Rows near named flat spaces through zero (a row that begins with a name and a colon came from that space)
j88_j131: [ -67  -18  353 -247 -259   42 -117  352  117   26  -16  247  -65 -145
  -39   87  153   49  -86  -68  106  222  -81   32   84 -204  187 -253
 -145   60    8  -24]
j51_j612: [  64  -72  120 -197   13  -18 -116   48   -6 -108  122   67  158   11
   23  -48    1 -190 -305 -243   76  185  120 -216   40  -16   49  254
 -194  -50   61 -100]
j286_j198: [ -25  -42  -39  108   -7   19   44  -20  -42  -73  -18  -79  -77  -41
   -8  185   11  179   88   47 -254 -192  -36   28  132   74   25 -164
   -5  -78   58  -10]
j194_j649: [ 193  -17  189    7  -96  200  213  -16   58 -107 -106  -55 -111 -206
   64  201   49  -12 -151  -33 -278  -35  -30   -9   77   31   42 -103
  -64    9  119 -149]
j88_j131: [ 201   73   10 -113  -66  -12  -61  -50  445  -62   87  117  327   41
  -33  -64    0  -38 -153 -180 -195   69  -62   13  185  101 -227  -65
  -61   12  460  -29]
j88_j131: [ 240 -201 -377  326  380 -564 -414  -62   28 -388  360  180  668  131
 -118   67 -240  128  -97  -73 -410    2   37 -406  303   62 -290  199
  -93  -98  229 -193]
j477_j130: [ -35  178  190 -142 -146 -170  -55 -112  439  520    1  203   32  139
 -234 -265   90   14  -69 -179  184  -87  -69  243   64  -33   20  -82
 -225  115  289  316]
j477_j130: [  11 -210  179  -83  -27  105 -125   21 -164   58   70   77 -117 -141
   15  148   60    6  -53 -159  157   83  133  -99  -99 -182  173 -118
 -119 -101 -145  -78]
j286_j198: [-195 -333  -91  136  259  -20 -135  -89 -619  -47  142   52 -233  -15
   66   61  -87  -64   98   80  330   60  268 -374 -355 -271  174  239
   38  -89 -526 -120]
j477_j130: [  80  136  175 -109 -207  182  262   54  176  182 -233  115 -146 -141
   37  -10  125   65  -47   70    9   15  -82  129 -104 -119   96 -214
  -83   39   73   24]
j194_j649: [-257  227  604 -326 -375  195  229  342  -15  389 -226   16 -482  -73
  -87 -168  171 -229 -134    8  492  188 -117  268  -60 -246  404   63
 -137  192 -338  186]
j194_j649: [ -96  254  171  -87 -283    3  149  115  544  321 -149  442  -73   22
 -132 -208  112  139  161  233   69   60 -268  218  -41 -250  -95 -372
   39  251  289  179]
j194_j649: [-150  465   63  -94 -132 -148  305   49  -20  410 -301 -500 -143  215
 -135 -258   60  -37 -147  -56   88 -339 -123  485  241  372  284  328
 -239  -37 -135  427]
j477_j130: [ -88 -309  287  -60   16  145 -141  292 -411 -332  162  152 -172 -197
   87  195  -37 -213  -99   13  206  392  111 -390 -111 -367  171  135
   41   25 -421 -330]
j51_j612: [-122   30  288 -117  -84  -83 -144   73   14  320   65   22 -123   52
 -161 -153   31 -170  -46 -149  391  104   -2  157    1 -117  151   88
  -80  118 -180  173]
j51_j612: [  16    3  218  134  -56  -67   71   77  190   44   75  321  -12  -26
 -166  -23  -80  -11   -8  126  -62   93 -145 -122   99 -346  -59  -46
  -27  119   50  -73]
j477_j130: [ -14  -20   87  -72  -50   87  150   75 -162   17  -80   41  -84  -64
   39   54   36   51 -141  -17   21   -7   64 -147  -42 -158  206   54
 -218 -177 -123  -61]
j88_j131: [ -63    4 -146    1  130 -210 -150 -156  118  -40  210   -2  241  249
 -104 -134  -93  -51  -98 -162  -98 -107   54 -127  194  154 -136  264
 -105  -64  248   79]
j286_j198: [ -19   92   79 -203   14 -165 -200  -78  194  232   73   68  103  144
  -66 -336   32 -292 -139 -187  370  176   57  100 -114  110  -58  264
  -18  253   85  175]
j51_j612: [ -38   88  -12   27 -103  167  190   23  103   15  -77    9  -65    1
    6   20   -4  101  122  126  -86  -65 -101   73   29  -89  -49 -171
   72  -78   51    5]
j51_j612: [  25  -29 -239  276  126  -44   51 -282   14   -9  -20 -168  -74   21
  -11  132  -36  185  228  112 -327 -347  -25  120   51  250 -145 -160
  157   25  156   64]
j88_j131: [ -70  -82 -121  179  122  -60  -31 -130   80 -135  213  134  105  143
  -90   -9 -154   20   94   68 -174  -67  -21 -219  120 -110 -211   69
   77  -48  150  -66]
j194_j649: [-123  170 -292  295   66  -82  174 -526  474  569   22  260  -31  309
 -235 -329 -103  230  439  228   34 -390 -116  198 -152 -159 -345 -243
  158   40  348  348]
j477_j130: [ -46  264 -346  181    9 -220  144  120  199 -211 -100  -58  259  174
  -39  -28  -72  285  147  287 -469 -225 -251   89  325  218 -194  -54
   73  -49  250   70]
j88_j131: [ 302  167  -52  -41    2  -90  135 -109   65  152 -248 -232  109  -86
   61  -30   94   21 -235 -136 -120 -139   28  217   -8  331   93   61
 -197    4  105   89]
j51_j612: [  51  -33  -97  -62  133  -33 -147  -73 -225  -56   41 -351   67   45
   80  -38  -22 -202  -99 -198  153   25  146   73  -35  293   31  279
   39  -22 -166   26]
j286_j198: [ -27   64  -32   51  -41  -69   64   98  145  -70  -12  197   83   27
  -41  -17  -23  117   40  154 -148   10 -116  -78   82 -117  -71  -78
   -8   17  122  -31]
j286_j198: [  81   18  -54  -70   76  -98  -77 -112  292  -37  166  300  295  144
  -36 -256  -87 -187 -147  -65   66  199   29 -236  -55 -108 -248  227
  -18   93  277  -57]
j194_j649: [ 209   23  296 -403  -96  -87 -171  220  120 -117   49   66  288  -69
   39  -88   96 -298 -573 -405   98  348   96 -142  125   98  138  322
 -357   44  145 -105]
j286_j198: [   2   71   78 -187 -129   38  -65  413 -232 -172  -87 -315   96  -73
   72  135   59   27 -127 -129   40  109  -33  145  225  120  243   11
 -114 -222 -275  -33]
j286_j198: [ 125  -35 -216  315  176 -180  -34  164 -163 -405   23  -51  194  -57
   44  127 -162   45  112  277 -267   86 -117 -121  104   19 -164   61
  237   75 -165 -214]
j88_j131: [ -59  125 -120   48  -50  -36  136  107  170 -256  -42   56   99   64
   13   39  -21  137   35  190 -383  -86 -160  -58  222   98 -132  -42
   43   12  258  -45]
j51_j612: [ -90  299   29  504 -200  165  515  -26  297  369 -323   47 -453  -77
 -178   28  -53  331  672  681 -176 -308 -472  541  -18 -276 -176 -644
  476  251  -91  190]
j51_j612: [ -31 -101  452  -12 -202  458  180 -412  403  566   81  311 -476  -84
 -159  -69   43 -147  182  -82  297  -24    2  144 -273 -443 -102 -380
  119  165  189   98]
j477_j130: [ -21 -136  108  320   88   94  267 -104 -330  109    3   17 -282  -83
  -93  147 -138   76   60  150  -26 -164   31 -201  -52 -404  164   43
  -84 -192 -359 -107]
j286_j198: [ 111   37   97  -25  -35  -63  -92  -30  325 -117  133   -4  186   44
  -87    6  -30 -102 -126 -158 -247   12  -88   41  295  175 -184   24
   -2  111  360  -19]
j477_j130: [ 163  -98  285 -260 -141  222   15  126  105 -163   27  191   47 -186
  102   88   81 -152 -306 -189   -6  285   67 -212  -24 -153   56  -13
 -158  -17  136 -229]
j88_j131: [ 179 -189  -12  153  162 -267 -251  -23   31 -108  230  231  294  -20
 -110   66 -111   26 -114 -108 -119   90   45 -267  114 -153  -87   49
 -127  -27   78 -146]
j88_j131: [ 136   23  -12  209  -59  256  260 -246  180   85  -92 -143 -163  -98
  -10  177  -14  150  196   76 -311 -278  -99  214   60   53 -138 -350
  151  -48  187    2]
j477_j130: [ -66 -409   75  156  140   82 -136   74 -477 -224  222  153 -122 -145
   19  297 -104   57   43   13   51  108  168 -448  -82 -432  154  -15
  -46 -237 -384 -293]
j194_j649: [ -65  217  191 -250 -157 -302 -116  134  305  448  -65  286  116  119
 -185 -329  128    1 -175 -127  323   93  -62  159    6  -89  152   43
 -317  137  116  286]
j477_j130: [-138  287 -211  225 -114 -164  118  320  -21 -102 -285 -334  -73   -1
  -25  162   47  391  377  397 -367 -293 -347  490  320  333   23 -351
  235   67  -97  182]
j194_j649: [  53   85   36 -105 -128   43    9  275  151 -227  -16   62  190  -36
   37   42    9   35  -60   29 -139  163 -128  -12  179  -29  -58  -93
    5  -43  106 -108]
j51_j612: [ 260  -29 -156  -19  136  -66    3    8  -93 -351  -55  -82  234  -97
  192   49  -11 -110 -251  -30 -209  123   87 -195  -44  237  -65  240
  -22   45   72 -211]
j477_j130: [  28 -122  277 -260 -178  304    4  -21   56  315 -115  355 -286 -239
  111  -38  201  -59   24  -33  472  273  122    9 -518 -357  141 -318
   -5  131  -90  -23]
j194_j649: [ 124   90 -155  156   -7  104  201  -89  188  -49   34  -78  217   88
  -63   47 -134  167   53    7 -310 -187 -103    5  248  -62 -174 -111
  -27 -322  193  -41]
j88_j131: [-439 -203  116   15   11  290  -55  -40 -578  217   31 -266 -641  -11
   34   79   25  -99  374   76  556  -50  153  139 -324 -155  265  -38
  269  -21 -663  123]
j194_j649: [ 117  152   92    5 -191  173  239  146  282 -139 -118   14   44  -92
   13  105   16   95   -2  109 -329   -6 -212  107  217  -11 -100 -236
   44  -13  227  -86]
j477_j130: [ -67  -81 -136   -5   33 -111 -288   31   73  -49  108   97  110   35
   -3   18   26  102  196   15   43   53   -8   55  -20   58 -121 -205
  150   73   81   40]
j194_j649: [ -53 -182  -95   22   46   68  -16   39 -190 -133   -8  247  -74 -112
  122  122   33  152   97  158   15   77   91 -268 -242 -228   49 -148
   18  -65 -100 -155]
j194_j649: [-175  335   40 -137 -115 -217   73   95  109  387 -159 -114  -14  211
 -147 -311   64   -3  -56  -20  233 -121 -103  316   96  131  164  176
 -178   45  -50  361]
j51_j612: [ 301  136  208  111  -35 -132   77    0  272  108 -115   55   43 -140
  -78  -76   -5 -168 -127   47  -64  119 -155  185   23   43  -95   14
   58  374   86  -12]
j88_j131: [ -58  -79  261  -31  -64  -40  -29   17  171  334  175  568   35   55
 -217 -188  -66  -12  -61  -40  343  195   12 -269 -111 -681   49  -24
 -238  -86  -38   -7]
j286_j198: [ -87    7 -145  187    4   18   81   98 -261 -224 -119 -412 -157  -63
   51  329   18  265  193  138 -397 -325  -90  191  261  314  100 -184
  100 -124 -112   12]
j51_j612: [  64   88    2 -254  -74 -134 -131  102  124  -22  -36  -65  221   31
   24  -24  122   35 -250 -248  -81   -5   34   67  170  278   94   50
 -259  -63  228   79]
j286_j198: [ -68  302  119 -152 -158  -29   76 -100  307  447 -212 -115 -193   79
  -65 -295  146 -139   62   -1  263  -65 -109  508 -112  268   -4  -28
  101  361  113  359]
j88_j131: [  69  138   52 -276  -84  -96  -69  149  -43  121 -181 -149   67  -42
   80 -101  160  -61 -224 -174  196   86   56  190  -55  241  214  107
 -190   36  -69  123]
j51_j612: [ -67  -40 -188 -281   39  128   56   65 -288 -329  -81 -128   50    8
  280   42   92  -26 -237  -84  -54   41  211 -276 -113  220  143  267
 -156 -209    2 -124]
j286_j198: [-108  177  -53   84  -42  -68  128   45  158  -17  -86   34  -56   81
  -39 -101  -15   21  133  246 -113  -55 -174  111   59   70 -117   -5
  161  203   95   83]
j286_j198: [ -74  209 -146  -95  -85 -194  -69  195  175 -152  -48 -178  233  139
  -31    7   53  173  -27  -32 -306 -151 -148  193  391  380  -25  -32
  -77  -56  261  137]
[  -8  -73  104  -11  -18  -26 -112  -64  102  243  135  191   45   44
 -138  -64  -26   26   15 -131  193   29   35  -31  -18 -262   14  -91
 -117  -99    6   57]	j88_j131
[-270   33 -133   96  -11   48   87   75 -271   45 -105 -162 -251   48
   20   63   13  187  291  226   58 -181  -39  126  -48   -3  124 -114
  126  -94 -282  113]	j88_j131
[   4   -4  148 -204  -70  102  -28  -80  -81  289  -97 -118 -179  -63
   42  -57  136 -103  -92 -201  318   10  134  173 -200   74  200    5
 -107   17 -117  132]	j477_j130
[ 114   43   61 -170 -104  -55 -171  184  262 -263   70  -33  277  -20
   12   88   54  -12 -168 -182 -267  100  -86   54  327  249  -96  -70
  -53   31  333  -62]	j477_j130
[  84 -111  101  -84  -98  239  171  208 -166 -309 -125  113  -93 -259
  193  263   82   93 -124   93 -195  130   28 -247  -67 -157  144 -137
  -84 -110  -56 -285]	j194_j649
[-129  -66   17   -1   69 -201 -128    1 -139   29   46   52  -68   43
  -49   -4   30   15  -51  -21   32  -57   66  -93    4   48  125  131
 -118   71  -51   62]	j51_j612
[ 252  188  -71   12   33 -193 -134  -19  258  -12  -50 -259  262   22
  -12 -121   -4 -166  -61  -99  -69   53 -110  354  139  440 -202   75
  161  271  168   98]	j286_j198
[ 195   35 -254  202  207 -339  -34 -239  128   22   87   -7  360  150
 -117  -64 -121  115 -139 -104 -306 -238   25 -108  198  160 -132  184
 -211 -125  268   43]	j88_j131
[ 306 -257 -247  400  235   19   -5 -371  224 -343  266  185  284  -39
  -22  249 -211  147   85   32 -618 -153    6 -348  152  -67 -440 -175
  126 -112  451 -304]	j51_j612
[-453   71   -9 -158 -147  223  214  233 -223 -258  -12 -169 -219  159
   53  103   19  115   38   99 -164 -170  -38 -126  255   23  178  102
  -75 -300  -58   14]	j286_j198
[ 241  100  -29  280  -30  226  311  -17  147  -36 -163   27  -55 -169
   56   23 -104  -15  239  352  -85  102 -202  142 -156 -205 -249 -244
  382  148  -91 -152]	j51_j612
[ 326   39 -298   80   41  151  117 -383  240  -75  -76 -401  197  -28
  101  216   32  215   -3 -218 -566 -423   30  239  211  537 -205 -258
  -12 -243  505   25]	j286_j198
[ -10 -147 -242  155  178  -64  -87  -49 -226 -204   72  -12   62    3
   74  101  -73   91  114  102  -90  -33   78 -182  -73    6  -60   24
   99  -80 -103 -110]	j51_j612
[  91  111  420 -185 -248  378  407   17  169  171 -229  183 -335 -208
   75  -78  111 -231 -188   65  153  195  -44    9 -247 -259  103  -18
  -37  198   10  -83]	j88_j131
[ 384  231  -97 -253 -172  -45  147  120  416 -193 -337   77  330 -192
  211   63  238  196 -322  -44 -488   10  -89   97   82  410  -39 -216
 -227   78  582  -67]	j51_j612
[  20  231  288   56 -242  -87  116  366  352  -13 -118  205  -15  -90
 -143  -18   16   26   51  257 -145  156 -367  209  247 -152  -58 -216
  103  313   78    3]	j286_j198
[-103  166 -404   70  161 -317 -117  -46   73 -146   71 -182  321  310
  -37 -175  -96   51   57   41 -181 -169  -53   49  221  382 -200  254
   66  -19  184  152]	j477_j130
[ -62  130  166 -168 -153   80  215   89   19  161 -189   88 -168  -42
   24  -84  113   -4 -135   37  101   14  -14   17  -94  -89  195   35
 -180   20  -26   62]	j194_j649
[ 339  -19   -5 -124  -34   98   13 -100  362 -214   73   91  362  -62
   67   69    5  -26 -287 -250 -353   64   26 -148  168  112 -200  -46
 -153 -114  508 -184]	j51_j612
[  49  272  -90  -62 -110  -80   56  315  200 -289  -87 -181  290   73
   21  -31  -22   17  -59   75 -275   59 -231  170  360  260 -121   43
   69    9  151   -7]	j286_j198
[ 379  -75   -4   -1  157 -198 -176 -177  181  -57  141   71  385  -24
  -21  -67  -63 -189 -337 -289  -92  128  110 -157   45  116 -148  232
 -161   61  251 -116]	j88_j131

Rows near named flat spaces through zero (a row that begins with a name and a colon came from that space)
j92_j109: [  59   40  199  261 -141  -55  117  -66  172  -15  -62   66  -51  -69
   29  179   43   83  -44   13    7 -149  -13  119   -3  -34   15   50
  176 -121    9  -39]
j469_j760: [ -59  101  -37  106  217  -61  421  212  406  191  -95  -66  134 -256
  234  109 -147 -401 -116    5  206  144 -320  478   47  270   40   -9
  -38  226   16  303]
j92_j109: [ 318  -91   21 -410   29   49 -541 -185 -383 -106  472  -20   31  424
 -121 -611   69  133  307   -6 -276 -244   45 -664   23  105 -192   28
  -48   49  257 -246]
j117_j900: [ 392  106  211  470  -94  404 -143 -102   36 -118  224   73  -38 -235
  223  366   12  515  121  331 -241 -124  111 -308  227  -55  105 -142
  230    9  336 -122]
j469_j760: [  40 -136   17 -297 -171  -18 -483 -151 -360 -184  267  141    4  481
 -319 -294   80  215   66   15 -202   23  372 -484  -59 -264    3   28
   96 -126   48 -349]
j469_j760: [-139  -35  -23   -4 -125 -152  -42 -160  -91   -6 -276   10 -196   23
 -107   58  147  175  -56 -132  164 -190   79   65  -89 -139  -58   66
  -31 -236 -222  -41]
j668_j110: [ -46  230  282  304 -195  168  138    7  213  350 -235 -211 -229 -494
  -24  103 -240 -337  -31 -237 -116  -35 -360  151  -64  313  319  -18
  144 -209 -282  169]
j469_j760: [ -64  110   -5   49  167   60  299  148   68  162 -132 -237  -11 -356
  226  -44 -147 -266   54 -142   15    9 -342  210  -27  312  -41  -22
 -198  103 -114  283]
j469_j760: [-147 -116 -187 -281  -66  103 -217  -31 -294 -470  161   21  -45  281
 -134 -157  138  354  -14  -64   30   74  436 -306 -156 -317 -160    9
    3  -34 -108 -233]
j668_j110: [  31  163 -232   85  206  509  157  214  -44 -363  211 -261  108 -493
  362  -49   35  203  237 -133  129   29  -82 -162 -164  102 -291 -160
 -184  102 -124  148]
j117_j900: [  34  191  316  186  109 -136  364  170  218  376  -52  -60  149 -234
  269  -75 -328 -350  -41  -38  -97  176 -309  373   61  317  138  -17
   13  103   13  278]
j668_j110: [  42  -17   73 -126   -5   76  -66    5   -3  -10  170  -88  -42   76
  -53 -183  -91 -200   36  -40 -162  -34  -97 -143   -9  177   41   48
   49   85   63  -44]
j469_j760: [-258   54  279    4 -183   18 -121  -49 -315  208 -112  -44 -140  -54
 -129  -87 -200  -79  -23 -173 -178  126   83  -89 -166  -35  253   28
    0 -323 -356  -83]
j117_j900: [ -37   54  -64  -51   19  -93   50   -2  286   25  -31   51    9   38
  -15  -30    4  -98 -148  -50  271   39  -24  211  -15   35   35   17
  137   36  -46   55]
j117_j900: [ -50  181  170  156   84  109  161  182  453  441  101   -2  156 -279
   50   57 -318 -694 -104    7   93  262 -387  305   -3  371  387  -26
  174   58  -52  171]
j92_j109: [-104   10  -72 -170   86  -85   92   95   95   36   30  -46   85   37
  -23 -195  -47 -285  -27 -133  124   79 -114  129 -100  112  -44   39
  -45   57  -98   77]
j117_j900: [ -93  -26 -125  -54   93  229 -239 -111 -459  -88   20  -88  -87 -151
  108  -33  152  324  235  -49  108 -197   62 -330 -137  -73 -177  -37
 -297 -215 -200  -85]
j668_j110: [-233   -6 -312 -193  108  -28  116   22  290 -353   -3   36  -22   85
   61  -11  170  104 -224 -111  606   17  169  254 -165 -115 -185   51
   90   71 -186   10]
j92_j109: [-169  -51  119 -141  -28 -236  235  222   59  216  -67  -29  122  148
 -183 -125 -279 -590 -141  -70 -298  363 -103  242   -1  104  209   62
   -4  147  -14  103]
j117_j900: [  -1   69  113 -125   62 -178  208  188   14  321  -70 -159  116  -50
  -22 -312 -277 -514   37 -175 -275  201 -309  165   13  295   75   -1
 -127  138  -21  238]
j92_j109: [  85  -69  -94  -68  -18 -310   67   77  256   57    1  198  240  275
 -191  -23   61 -212  -95   70   48  149   20  208   73 -116   -7   16
  103  110  174   10]
j668_j110: [  49   25 -134  -11   59  253    1   34  191 -105  103 -115  -80 -139
   36   62   -4  -99  -12   18   62  -40 -120  -52   32  163   30  -26
   62  154   63   37]
j92_j109: [ -72   38  122  -71   -4  136 -128   33 -195   12  187  -18   46   14
    8 -164 -136  -36   57  -37 -116  137   75 -186  -96   17   90  -18
    3  -69  -95  -84]
j117_j900: [-213  -76  116 -412   64 -213  -19  169 -162  349  131  -80  169  250
 -256 -500 -293 -826   36 -197 -266  265 -246    3 -145  272  160  114
 -149   44 -125   27]
j92_j109: [  36   54  176   36  -50  -88   74  -44   97   14   36  -24  -22    0
   42 -140  -12  -67   20 -120   22 -156 -109   59  -76  116  -65   77
   87  -74  -46   -1]
j668_j110: [ 248  357 -131  285   49  541 -124   23 -161  418 -264 -430 -168 -922
  185    1 -123   62  381 -239 -132  -93 -506 -255   57  379   93 -322
 -308 -153 -236  386]
j469_j760: [ 230  -73 -259  -91   18  -12 -146  -93   99  -11  -63  -23  -79   75
 -128   30  167   54   44   79    0 -175  -90 -104  185   35  -73  -36
  -30  151  232   32]
j668_j110: [ -65   97   98  -98  -80 -201 -124  -26 -348  339 -238  -42   12  -25
 -108 -291 -128   12   87 -222 -143  143    5  -36  -62  -45   67  -71
 -179 -239 -261   98]
j469_j760: [ 134  -93   31  126  100  107   18 -101 -273 -129  -24  -80 -141  -75
  253  193   96  392  141  202 -187 -279   17 -178  162   10 -173    4
 -201   95  223  -16]
j117_j900: [  64  -14 -211 -152  113  131  -93  -23  107 -194  139  -28  -38   64
   59  -53   74  116  -33   54  175  -40   50  -84   50   39  -83  -25
   37  182  110  -10]
j668_j110: [  89  213 -188 -149   60  382 -278  -64 -159  235  -76 -397 -237 -468
    3 -343  -73 -106  264 -343   22 -167 -394 -322  -75  401   16 -145
 -220 -101 -278  207]
j668_j110: [  68 -144 -180 -141   42  126 -207 -112  100  -94  129    8 -134  158
 -125   93  122  -78  -29  157   56 -180  -38 -168  106   77   36   58
   56  146  202 -125]
j117_j900: [ -27   73 -166 -110   73   11    0   17  244   39  -20  -33   -7  -51
   -7  -87    3 -136  -84  -92  285   33 -100  134  -25  109   15  -22
   53   63  -77  102]
j92_j109: [ 180   16  132  271 -138  -34  -55 -120   62  -29  -22  167   -1   16
   13  232  108  328   -2  156  -32 -114  138  -26  103 -182   18  -26
  166 -112  141 -101]
j469_j760: [ 120  -31 -346  -71   93  146   80   31    2 -612  141  -89   54  -30
  155  -84  345  453  160  -98  232 -235  130 -151 -120 -152 -538  -30
  -97  104   41  -19]
j117_j900: [ -18  -45  208  317 -244   95  -54   -2  192  104   63  208   41   -2
 -246  413  -29 -219  -95  191 -151   98   50    7   14 -138  352   29
  298 -170   53 -206]
j92_j109: [  95    4 -158  -10  -89  135  -53  -70    9 -422   37  -51 -116    8
    5   -6  201  430   23  -71   80 -157  199 -167  -41 -161 -227  -30
   86    6    6  -77]
j92_j109: [ -21   45   69   28   10   33   59  -26  -98   31 -104 -122 -131 -126
  112  -21  -62   85   16  -64  -64  -68  -51    3   10   90  -13   -3
  -73   -8  -64   76]
j469_j760: [  -4  -70  217 -109   52 -165  -62 -159 -486   70  -30 -110 -110   84
  135 -289   34  153  231 -110 -178 -355  -84 -195  -72  106 -247  119
 -293 -157  -61  -45]
j668_j110: [  85   25 -246   93   77  156  -62  -59  109    0 -111  -25  -78 -205
   62  225  147  163   24   82  221 -121  -71    0   95    3  -31  -86
  -59   30   39   77]
j92_j109: [ 352 -226 -376 -251   12  193 -622 -168 -329 -285  318  156   53  410
 -247  -21  300  465  204  335 -188  -85  334 -677  228 -299 -119 -115
  -55  149  448 -304]
j668_j110: [ -73  -98  -79 -208  -60 -227 -281 -156 -244  206 -182   92  -77  246
 -247  -98   64   36  -21  -14   17  -11  106  -82   30 -140   73   19
 -106 -149  -78  -73]
j117_j900: [ 418  -10  -24  291 -230  243 -110  -58  145 -255   65   38  -90  -30
 -108  334  107  392   28  246 -373  -65  158 -272  281 -163   66 -125
  269  145  410 -104]
j469_j760: [ 213  -17 -111 -248  176  155  -95   67 -246  -90  251 -229   65    2
   95 -402  -26  -53  294  -68 -270  -99 -187 -353   30  250 -240  -43
 -246  224  175   65]
[ 195   43   63  -75   62  102 -122   -5 -199   74  159 -134   32  -51
   68 -277  -65  -21  235  -49 -246  -97 -163 -274   31  197  -85  -41
 -129   47   99   32]	j668_j110
[  19  -22   71  -64  -45   24 -198  -77 -316  139   -2  -61  -48    0
  -90 -150  -12  -13  172  -70 -195  -94  -57 -248  -40   36    7    0
 -145 -154  -71  -57]	j668_j110
[ -28 -114 -363 -276  114  -26 -256 -105 -124 -104  -22   54  -33  193
  -92  -54  210  196    3   50  264  -61  142 -128   27 -143 -131  -24
 -142   41   16  -57]	j668_j110
[ -87 -123  130  -29  -47 -205  -85 -188 -124 -277   93  246  -27  380
   64   41  175  456 -112  129  193 -154  403  -13  -53 -314 -151  130
  122 -124   31 -266]	j117_j900
[ -76 -193 -189 -490  145 -181  -79   83  -97 -363  329  124  197  596
  -73 -350   40   21  -98   75   39  211  337  -93  -26 -169 -193   75
    0  294  184 -156]	j668_j110
[-189   98  -72  376   74  149  338  127  222  170 -305  -65  -15 -544
  176  492   -3 -158  -52    3  259   36 -237  377  -48   59   98  -54
 -109  -99 -224  218]	j117_j900
[ -16  112  240  268 -165   -8   41 -185  219  270 -233  -71 -270 -286
  -20  148   10 -152  -22 -154  134 -360 -310  156  -65  221  134   94
  135 -293 -209   38]	j668_j110
[ -27 -102  244  -62 -139 -237  -25   -9 -112   47   75  125   72  325
 -181 -113  -78 -141  -39   27 -278   76  115  -30  -13  -93   80  103
   94  -52   70 -152]	j117_j900
[ -24  -79   53    5  -99  -30  -69   80  170  -19  248  215  231  224
 -247   44    7 -314  -47   94  -30  172   73  -15  -76 -121  138   50
  211  -42   71 -194]	j92_j109
[ -48  146  124  101  -74   30   70  -17   74  161 -138 -119 -107 -248
   27  -61  -88 -108    7 -207   50  -61 -177   97  -96  153   68   -3
   31 -158 -229  107]	j668_j110
[-164  181  151  216 -155  354  162  219   20  151 -101 -234  -82 -477
  -54  125 -332 -333  -25 -181 -310  337 -145   20 -101  149  355 -109
   59  -80 -285  138]	j668_j110
[  86  -15  -50  -39  104  193 -255 -141 -281   51   51  -75 -127  -80
  114  -13   46  232  161   90  -25 -189  -28 -295   74   77  -33  -45
 -173  -25   52  -38]	j92_j109
[ -77  136  209  664   68  241  536  257  230  328 -246  -92   76 -724
  313  679 -214 -317    5  166 -139  150 -376  409   81  189  260  -86
  -94   -4  -36  280]	j117_j900
[ -20   30    6   25  -89  106 -143  -37 -110  232 -142  -87 -130 -147
 -150   48  -84 -125   35  -48 -153   33 -104 -107   31   68  208  -53
  -48 -106 -101   30]	j668_j110
[  22  109  254  140  -35  -67   46   73  204  437   10   70  120  -85
  -49   15 -255 -441  -61   37 -109  199 -217  179   56  188  335  -14
  136  -35   11   80]	j469_j760
[ 291  -17  162  219  -90 -358  105 -170  293  157 -154  142  -13  102
   -3  113  160   48   -7   90   28 -363 -175  217  174   43  -99   90
  135  -28  256   28]	j92_j109
[  91 -170 -231   17   -3  248 -103 -171  -10 -227  -60 -165 -335  -94
  -55  274  269  109   94   87  -12 -480 -147 -234   87  100 -136   72
  -92   73  145  -82]	j92_j109
[ -87 -161  -54 -178 -201  -99 -369 -302 -435  -94 -212   14 -331  258
 -266  -24  200  400   11  -56  -70 -258  276 -307  -20 -259  -43   69
  -81 -255 -127 -224]	j469_j760
[  46 -111   81  222 -197 -196 -120 -271    3 -161 -126  290 -102  216
  -76  337  312  518  -85  174  182 -292  317   15   36 -392  -82   81
  175 -258   62 -250]	j469_j760
